[-1.15 -5.81  3.11 -5.73 -4.48] : j_101
[ 1.51  7.60 -3.80  9.31  5.64] : j_807
[ 0.51  7.46 -3.15  4.86  3.42] : j_46
[ 0.99  5.90 -3.27  6.00  4.00] : j_388
[ 0.26  4.17 -1.94  3.12  1.67] : j_507
[ 1.31  9.32 -4.92  8.78  5.74] : j_882
[ 5.89 -0.14  1.46 -4.02 -2.88] : j_658
[-0.78 -2.39  1.10 -1.99 -2.51] : j_793
loc: [5.90]  j_388, 1
loc: [9.32]  j_882, 1

[ 3.38  6.34 -0.92 -4.66  3.90 -2.72  3.83  3.59  3.69  6.36 -4.04 -4.25
  1.09 -4.27  4.28  5.17 -3.31 -5.65  0.84 -2.40 -2.36  6.21  5.16  2.57
 -4.23  1.20 -2.70  5.05] : j_388
[ 1.22  7.26 -0.61 -2.83  4.44 -2.38  3.46  5.22  2.29  8.07 -4.15 -4.37
  2.89 -4.67 -4.48  2.77  5.29 -2.17  5.87 -4.85 -4.47  0.83  3.78  4.83
  1.23  5.86  4.33  2.87] : j_340
[ 3.21  7.26 -0.61 -2.83  4.44 -2.38  3.46  5.22  2.29  8.07 -4.15 -4.37
  2.88 -4.67  4.87  7.19 -1.98 -6.24  1.75 -2.84 -3.12  7.69 -2.84  2.07
 -4.44  0.86 -3.07  6.24] : j_507
loc: [5.17]  j_388, 15
loc: [2.89]  j_340, 12
loc: [2.87]  j_340, 27
loc: [1.23]  j_340, 24

